Here is a tiny trained network, its code and every weight. The questions are about switching its units off for an input and a class, where a switched-off unit gives its printed mean instead of its output.

import numpy as np


def w(rows, s, z=0):
    codes = np.array(rows[::2]) - 128.0
    scale = np.full(codes.shape[1], s)
    scale[-1] = z or s
    return codes * scale


def f(y):
    return np.maximum(y, 0)


def log_softmax(a):
    a = a - a.max(-1, keepdims=True)
    return a - np.log(np.exp(a).sum(-1, keepdims=True))


def net(x, mask):
    res = np.array(x, float).reshape(1, 4) / 4 @ E
    y = f(res @ A[0][:, :-1].T + A[0][:, -1])
    res = res + np.where(mask, y, B[0][:, -1]) @ B[0][:, :-1]
    return log_softmax(res[-1] @ U[:, :-1].T + U[:, -1])


A, B = {}, {}
E = w([
[132,248,124,144],'x0',
[219,131,138,128],'x1',
[119,125,221,224],'x2',
[120,142,196,34],'x3',
],0.011)
A[0] = w([
[148,123,161,85,73],'neuron 1',
[212,151,151,114,99],'neuron 2',
[116,57,177,103,57],'neuron 3',
[111,107,199,67,30],'neuron 4',
[89,181,125,135,48],'neuron 5',
[208,127,119,148,63],'neuron 6',
[121,135,45,78,60],'neuron 7',
[132,125,150,149,3],'neuron 8',
[122,46,134,121,52],'neuron 9',
[69,147,122,135,69],'neuron 10',
[63,109,128,143,78],'neuron 11',
[128,123,59,201,109],'neuron 12',
[63,133,153,99,151],'neuron 13',
[52,114,147,119,74],'neuron 14',
[125,175,128,119,62],'neuron 15',
[75,125,100,154,89],'neuron 16',
[131,130,224,164,114],'neuron 17',
[89,124,86,174,104],'neuron 18',
[142,255,131,133,66],'neuron 19',
[60,134,135,109,112],'neuron 20',
[210,129,153,114,128],'neuron 21',
[116,91,179,163,35],'neuron 22',
[156,93,138,131,77],'neuron 23',
[110,180,180,170,115],'neuron 24',
[116,131,196,134,68],'neuron 25',
[125,61,128,139,83],'neuron 26',
[231,100,155,128,76],'neuron 27',
[120,121,142,195,98],'neuron 28',
[125,115,156,191,109],'neuron 29',
[126,219,113,170,106],'neuron 30',
[108,111,162,205,52],'neuron 31',
[67,136,120,129,42],'neuron 32',
[112,167,199,72,60],'neuron 33',
[140,145,45,105,128],'neuron 34',
[141,114,60,199,95],'neuron 35',
],0.016,0.0038)
B[0] = w([
[152,169,127,109,178],'neuron 1',
[65,171,116,168,194],'neuron 2',
[166,92,163,154,214],'neuron 3',
[208,154,158,111,218],'neuron 4',
[129,89,126,164,181],'neuron 5',
[85,203,76,169,185],'neuron 6',
[85,101,63,101,231],'neuron 7',
[116,102,92,118,145],'neuron 8',
[149,34,154,180,214],'neuron 9',
[101,158,103,171,172],'neuron 10',
[85,169,117,173,187],'neuron 11',
[208,187,172,96,236],'neuron 12',
[119,208,126,173,208],'neuron 13',
[103,180,74,171,197],'neuron 14',
[147,67,176,140,169],'neuron 15',
[113,181,121,163,180],'neuron 16',
[110,134,57,49,244],'neuron 17',
[177,179,147,144,197],'neuron 18',
[144,3,168,192,254],'neuron 19',
[112,160,99,156,193],'neuron 20',
[62,192,66,171,194],'neuron 21',
[114,86,75,111,196],'neuron 22',
[132,102,130,185,163],'neuron 23',
[99,77,113,100,226],'neuron 24',
[113,140,93,81,193],'neuron 25',
[159,55,172,187,201],'neuron 26',
[73,174,97,200,204],'neuron 27',
[138,105,105,75,207],'neuron 28',
[107,134,79,68,210],'neuron 29',
[149,56,148,146,231],'neuron 30',
[109,107,92,73,222],'neuron 31',
[79,153,119,152,167],'neuron 32',
[255,173,169,104,224],'neuron 33',
[104,64,55,58,224],'neuron 34',
[238,207,178,93,234],'neuron 35',
],0.0087,0.0097)
U = w([
[76,79,70,4,131],'0',
[140,21,172,206,86],'1',
[201,208,161,91,107],'2',
[33,212,103,222,52],'3',
[108,126,131,100,254],'4',
],0.012,0.0037)

Each question gives the input, the list of numbers given to net, and the class t.
The units are the neurons (one row each of A and B). Each row of codes is followed by its name. A weight is (code - 128) times the scale printed after its matrix; where a second scale follows, it is the last column's (A, B and U).
mask holds one flag per neuron, in row order. A switched-off neuron (its flag False) gives its mean, the last column of its row in B, instead of its output. The means were averaged over made-up inputs and are rounded, as every weight is.
A unit's drop is (log p(t) with every unit on - log p(t) with that unit switched off) / (log p(t) with every unit on - log p(t) with every unit switched off).
The circuit of an input: a set's keep is (log p(t) with only the set's units on - log p(t) with every unit switched off) / (log p(t) with every unit on - log p(t) with every unit switched off). Starting from the 12 units with the biggest drops (on a tie, the unit counted first), units are removed one at a time, each time the one whose removal leaves the highest keep (on an exact tie, the one counted first), for as long as the keep stays at least 0.8.
units of the circuit, in order: the units of the circuit, biggest drop first
most important unit: the unit with the biggest drop
k most important neurons: the k neurons with the biggest drops, biggest first
drop of u: that unit's drop, to one decimal
input [-3,-6,5,-4], class 3: 4 most important neurons	(neuron 11; neuron 34; neuron 16; neuron 14)
input [-8,-4,-7,6], class 1: most important unit	neuron 9
input [2,-4,4,4], class 0: 2 most important neurons	(neuron 17; neuron 35)
input [-4,-7,-4,7], class 2: units of the circuit, in order	(neuron 4; neuron 33)
input [4,4,-5,-4], class 0: 2 most important neurons	(neuron 34; neuron 7)
input [4,5,-1,0], class 3: 2 most important neurons	(neuron 21; neuron 2)
input [-3,0,4,-4], class 0: units of the circuit, in order	(neuron 31; neuron 29)
input [4,3,4,2], class 0: units of the circuit, in order	(neuron 17; neuron 24)
input [6,0,6,-1], class 0: units of the circuit, in order	(neuron 17; neuron 24)
input [-8,-1,-7,5], class 1: 4 most important neurons	(neuron 9; neuron 3; neuron 17; neuron 26)
input [-6,-5,-5,-8], class 2: 2 most important neurons	(neuron 35; neuron 12)
input [-2,0,4,-5], class 2: 3 most important neurons	(neuron 35; neuron 12; neuron 34)
input [-8,7,8,-1], class 0: 2 most important neurons	(neuron 17; neuron 29)
input [2,-6,-4,6], class 2: units of the circuit, in order	(neuron 33)
input [-6,4,6,-7], class 2: 3 most important neurons	(neuron 35; neuron 12; neuron 19)
input [-4,-7,5,6], class 3: 4 most important neurons	(neuron 14; neuron 13; neuron 35; neuron 11)
input [-1,-4,-7,-8], class 2: 3 most important neurons	(neuron 35; neuron 12; neuron 18)
input [1,-5,4,-7], class 2: 2 most important neurons	(neuron 35; neuron 12)
input [-4,3,2,6], class 2: 3 most important neurons	(neuron 19; neuron 4; neuron 33)
input [8,6,4,8], class 1: units of the circuit, in order	(neuron 19)
input [-1,-4,-2,3], class 3: 2 most important neurons	(neuron 35; neuron 12)
input [-7,-5,-4,5], class 1: drop of neuron 9	0.1
input [-4,-6,8,-6], class 0: drop of neuron 22	0.0
input [6,1,1,3], class 1: drop of neuron 19	0.1
input [7,-5,1,-7], class 1: drop of neuron 30	0.5
